Below is a small trained network, with its code and all its weights. Each question gives an input and a target symbol and asks what happens when units are switched off, that is, made to give their printed mean instead of their output.

import numpy as np


def w(rows, s, z=0):
    codes = np.array(rows[::2]) - 128.0
    scale = np.full(codes.shape[1], s)
    scale[-1] = z or s
    return codes * scale


def norm(h):
    return h / np.sqrt((h * h).mean(-1, keepdims=True) + 1e-5)


def f(y):
    return y / 2 * (1 + np.tanh(0.7978845608 * (y + 0.044715 * y**3)))


def softmax(a):
    e = np.exp(a - a.max(-1, keepdims=True))
    return e / e.sum(-1, keepdims=True)


def log_softmax(a):
    a = a - a.max(-1, keepdims=True)
    return a - np.log(np.exp(a).sum(-1, keepdims=True))


def net(x, mask):
    ids = ['δζθλμξπστω'.index(c) for c in x.split()]
    T = len(ids)
    res = E[ids] + P[:T]
    u = 0
    for l in range(3):
        q, k, v = (norm(res) @ M[l].T for M in (Q, K, V))
        z = softmax(np.where(np.tri(T) > 0, q @ k.T / 3**0.5, -1e9)) @ v
        res = res + np.where(mask[u], z, O[l][:, -1]) @ O[l][:, :-1]
        u += 1
        y = f(norm(res) @ A[l][:, :-1].T + A[l][:, -1])
        res = res + np.where(mask[u : u + 12], y, B[l][:, -1]) @ B[l][:, :-1]
        u += 12
    return log_softmax(norm(res)[-1] @ U[:, :-1].T + U[:, -1])


Q, K, V, O, A, B = {}, {}, {}, {}, {}, {}
E = w([
[142,138,74,51,99,202,145],'δ',
[129,119,112,85,120,186,128],'ζ',
[115,92,175,116,143,164,153],'θ',
[83,58,211,141,105,157,157],'λ',
[117,173,123,154,192,117,161],'μ',
[238,124,83,16,149,180,200],'ξ',
[110,251,91,227,200,96,128],'π',
[47,159,47,227,81,108,146],'σ',
[105,92,32,217,187,162,142],'τ',
[96,62,97,217,55,139,108],'ω',
],0.017)
P = w([
[102,149,141,170,162,185,104],'0',
[53,103,129,49,192,147,166],'1',
[147,157,160,182,101,205,249],'2',
[171,133,152,119,109,86,106],'3',
[107,86,82,31,113,59,174],'4',
[187,153,178,165,104,101,221],'5',
[188,131,157,103,93,53,101],'6',
[73,82,68,28,105,80,171],'7',
],0.017)
Q[0] = w([
[185,109,98,197,84,139,248],'0.h1',
[26,136,98,98,222,181,200],'0.h1',
[159,85,95,213,161,250,94],'0.h1',
],0.015)
K[0] = w([
[234,3,13,182,81,16,174],'0.h1',
[94,80,69,109,229,136,171],'0.h1',
[129,59,74,210,126,220,99],'0.h1',
],0.014)
V[0] = w([
[161,109,123,189,147,110,63],'0.h1',
[191,57,94,140,216,134,31],'0.h1',
[105,254,219,58,61,161,98],'0.h1',
],0.0087)
O[0] = w([
[170,98,82,214,179,102,50,4],'0.h1',
[240,123,62,94,173,155,66,46],'0.h1',
[59,225,214,140,255,83,81,59],'0.h1',
],0.0053,0.0042)
A[0] = w([
[148,90,193,142,139,173,49,49],'0.n1',
[161,209,109,131,148,97,103,155],'0.n2',
[135,156,134,106,119,160,155,179],'0.n3',
[119,102,157,199,75,134,13,121],'0.n4',
[159,133,92,151,158,159,13,144],'0.n5',
[145,162,184,111,113,95,102,173],'0.n6',
[129,175,48,154,139,146,115,73],'0.n7',
[213,118,134,205,110,179,109,54],'0.n8',
[138,180,117,81,80,171,8,2],'0.n9',
[102,101,66,109,155,105,167,161],'0.n10',
[172,145,156,167,168,133,25,95],'0.n11',
[95,133,148,88,207,94,142,105],'0.n12',
],0.016,0.0045)
B[0] = w([
[165,81,187,141,163,157,76,163],'0.n1',
[115,160,190,124,70,116,208,186],'0.n2',
[105,123,227,146,136,123,168,254],'0.n3',
[71,140,186,212,176,59,120,178],'0.n4',
[89,140,7,96,134,152,52,165],'0.n5',
[139,114,207,171,71,142,132,185],'0.n6',
[143,146,160,62,179,127,92,155],'0.n7',
[159,102,50,124,178,126,212,167],'0.n8',
[95,186,222,96,54,193,101,156],'0.n9',
[81,85,149,108,94,104,118,251],'0.n10',
[167,101,44,114,54,185,109,171],'0.n11',
[120,80,52,72,95,149,141,205],'0.n12',
],0.019,0.006)
Q[1] = w([
[73,67,94,3,148,145,28],'1.h1',
[24,88,84,117,210,103,205],'1.h1',
[185,131,67,250,128,236,203],'1.h1',
],0.016)
K[1] = w([
[89,111,121,132,174,253,130],'1.h1',
[87,140,77,147,203,132,116],'1.h1',
[162,85,66,169,78,77,183],'1.h1',
],0.023)
V[1] = w([
[104,208,36,140,115,95,133],'1.h1',
[252,32,104,124,158,214,150],'1.h1',
[158,211,164,2,129,68,142],'1.h1',
],0.018)
O[1] = w([
[87,178,160,164,83,124,199,2],'1.h1',
[212,8,187,150,128,113,124,88],'1.h1',
[48,100,131,158,250,188,173,85],'1.h1',
],0.015,0.0084)
A[1] = w([
[138,196,167,234,197,65,30,253],'1.n1',
[187,139,102,187,190,173,204,78],'1.n2',
[77,125,34,123,56,194,156,90],'1.n3',
[204,95,182,145,185,129,142,56],'1.n4',
[213,200,105,207,89,186,210,71],'1.n5',
[151,130,191,109,194,212,60,43],'1.n6',
[38,128,124,67,173,91,143,111],'1.n7',
[109,196,199,150,81,188,125,56],'1.n8',
[75,99,39,89,99,54,68,247],'1.n9',
[144,154,58,254,110,154,105,41],'1.n10',
[104,223,86,173,103,108,96,39],'1.n11',
[128,129,88,245,91,205,15,104],'1.n12',
],0.016,0.0034)
B[1] = w([
[61,30,251,149,104,116,125,182],'1.n1',
[187,133,160,62,138,161,107,171],'1.n2',
[141,207,167,173,112,53,134,228],'1.n3',
[176,84,131,178,126,198,155,205],'1.n4',
[200,104,187,189,211,100,101,188],'1.n5',
[131,210,119,127,31,107,161,219],'1.n6',
[152,66,162,207,100,160,128,232],'1.n7',
[79,120,44,191,148,168,180,222],'1.n8',
[110,113,148,37,165,213,205,255],'1.n9',
[129,166,68,170,164,152,201,144],'1.n10',
[193,126,113,174,190,214,134,187],'1.n11',
[86,56,79,136,178,116,76,168],'1.n12',
],0.024,0.0088)
Q[2] = w([
[73,146,176,96,122,6,194],'2.h1',
[96,136,119,51,64,152,200],'2.h1',
[182,83,82,72,115,72,161],'2.h1',
],0.018)
K[2] = w([
[101,252,95,58,211,15,83],'2.h1',
[138,255,90,52,123,219,100],'2.h1',
[198,131,36,52,177,104,67],'2.h1',
],0.014)
V[2] = w([
[126,181,82,100,1,138,74],'2.h1',
[132,76,220,75,104,100,245],'2.h1',
[69,49,35,79,171,199,88],'2.h1',
],0.014)
O[2] = w([
[99,109,153,145,26,175,219,78],'2.h1',
[79,166,56,69,181,134,11,254],'2.h1',
[160,162,65,91,141,75,240,142],'2.h1',
],0.011,0.0092)
A[2] = w([
[199,196,194,210,69,65,127,105],'2.n1',
[99,117,228,164,136,26,70,85],'2.n2',
[55,178,204,99,179,124,201,70],'2.n3',
[129,160,24,63,160,116,100,52],'2.n4',
[67,79,64,150,219,153,84,2],'2.n5',
[153,154,111,58,2,98,139,56],'2.n6',
[85,48,177,66,138,126,206,126],'2.n7',
[255,173,79,145,165,156,229,138],'2.n8',
[213,83,51,116,74,43,145,161],'2.n9',
[235,192,167,76,131,230,35,90],'2.n10',
[6,134,45,146,35,124,162,146],'2.n11',
[122,56,102,228,97,178,158,116],'2.n12',
],0.016,0.0041)
B[2] = w([
[197,144,71,93,167,61,171,180],'2.n1',
[82,168,207,70,95,86,130,179],'2.n2',
[171,94,200,125,208,174,158,198],'2.n3',
[121,127,140,8,149,123,172,153],'2.n4',
[127,57,90,142,96,63,141,168],'2.n5',
[135,109,43,185,133,153,69,184],'2.n6',
[91,186,96,218,127,106,111,244],'2.n7',
[43,138,119,118,29,126,60,244],'2.n8',
[131,183,181,121,213,172,164,174],'2.n9',
[122,110,116,171,88,101,252,223],'2.n10',
[223,138,136,101,97,91,53,228],'2.n11',
[125,123,69,49,168,108,100,253],'2.n12',
],0.026,0.011)
U = w([
[155,215,200,128,103,198,94,75],'δ',
[163,149,78,146,36,97,30,148],'ζ',
[224,47,163,143,118,131,122,60],'θ',
[56,130,220,136,80,75,65,251],'λ',
[172,175,166,129,124,2,168,133],'μ',
[92,121,132,182,15,115,212,59],'ξ',
[94,235,77,226,130,83,118,119],'π',
[95,134,191,179,211,162,134,145],'σ',
[84,152,104,40,140,126,151,188],'τ',
[80,56,58,180,135,43,103,83],'ω',
],0.0073,0.0018)

Each question gives the input, a string of symbols that net reads in full, and the target symbol t.
The units are the heads (3 rows each of Q, K, V and O) and the neurons (one row each of A and B). Each row of codes is followed by its name. A weight is (code - 128) times the scale printed after its matrix; where a second scale follows, it is the last column's (O, A, B and U).
mask holds one flag per unit, layer by layer, with each layer's heads first. A switched-off unit (its flag False) gives its mean, the last column of its rows in O or B, instead of its output. The means were averaged over made-up inputs and are rounded, as every weight is.
A unit's drop is (log p(t) with every unit on - log p(t) with that unit switched off) / (log p(t) with every unit on - log p(t) with every unit switched off).
The circuit of an input: a set's keep is (log p(t) with only the set's units on - log p(t) with every unit switched off) / (log p(t) with every unit on - log p(t) with every unit switched off). Starting from the 12 units with the biggest drops (on a tie, the unit counted first), units are removed one at a time, each time the one whose removal leaves the highest keep (on an exact tie, the one counted first), for as long as the keep stays at least 0.8.
circuit, biggest first: the units of the circuit, biggest drop first
most important unit: the unit with the biggest drop
top k neurons: the k neurons with the biggest drops, biggest first
top k neurons in layer l: the k neurons of layer l with the biggest drops, biggest first
input ζ λ μ, target ω: circuit, biggest first => 2.n5, 2.h1
input λ θ ζ μ π, target τ: most important unit => 1.h1
input ζ ζ ζ ζ π ξ, target σ: circuit, biggest first => 1.h1, 2.n3
input μ ζ λ λ λ, target λ: top 4 neurons => 0.n5, 0.n2, 0.n7, 1.n3
input π λ θ ζ π ζ, target σ: circuit, biggest first => 1.h1, 2.n3
input λ σ ξ ξ ξ ζ θ λ, target τ: circuit, biggest first => 1.n9, 2.h1
input λ π ξ λ σ λ, target π: circuit, biggest first => 1.h1, 1.n9
input τ π δ π μ, target π: top 4 neurons => 2.n7, 0.n5, 2.n6, 2.n9
input σ λ δ ξ τ, target δ: top 3 neurons => 1.n9, 0.n10, 1.n3
input δ δ λ, target ζ: top 2 neurons => 2.n11, 0.n8
input λ δ λ μ δ λ, target ω: top 4 neurons => 0.n10, 0.n11, 0.n2, 1.n8
input ζ π ξ λ μ ζ, target ω: top 2 neurons in layer 0 => 0.n10, 0.n3
input θ τ θ σ ξ, target θ: top 2 neurons => 0.n1, 2.n9
input λ λ θ, target ζ: top 2 neurons => 0.n1, 0.n8
input ζ δ λ λ π ω, target μ: top 4 neurons => 0.n8, 1.n5, 2.n1, 0.n10
input ξ λ ξ λ, target λ: most important unit => 0.n4
input δ ζ λ π δ δ τ σ, target σ: top 2 neurons => 1.n9, 2.n3
input π λ ω ξ λ δ λ ξ, target μ: top 2 neurons => 0.n7, 0.n5
input ξ π λ λ λ δ, target ζ: top 3 neurons => 0.n8, 0.n1, 0.n3
input σ λ μ, target π: top neuron => 0.n4
input λ τ λ ξ θ ξ δ, target δ: top 2 neurons => 0.n9, 2.n11
input ω θ λ π σ σ δ ζ, target ζ: top 2 neurons in layer 1 => 1.n1, 1.n5
input ξ ξ ζ ζ ζ, target ω: top 2 neurons in layer 2 => 2.n5, 2.n7
input ζ σ θ ζ τ, target ξ: top 2 neurons in layer 0 => 0.n5, 0.n9
input ξ ξ ξ ξ, target ξ: top 2 neurons in layer 2 => 2.n10, 2.n8
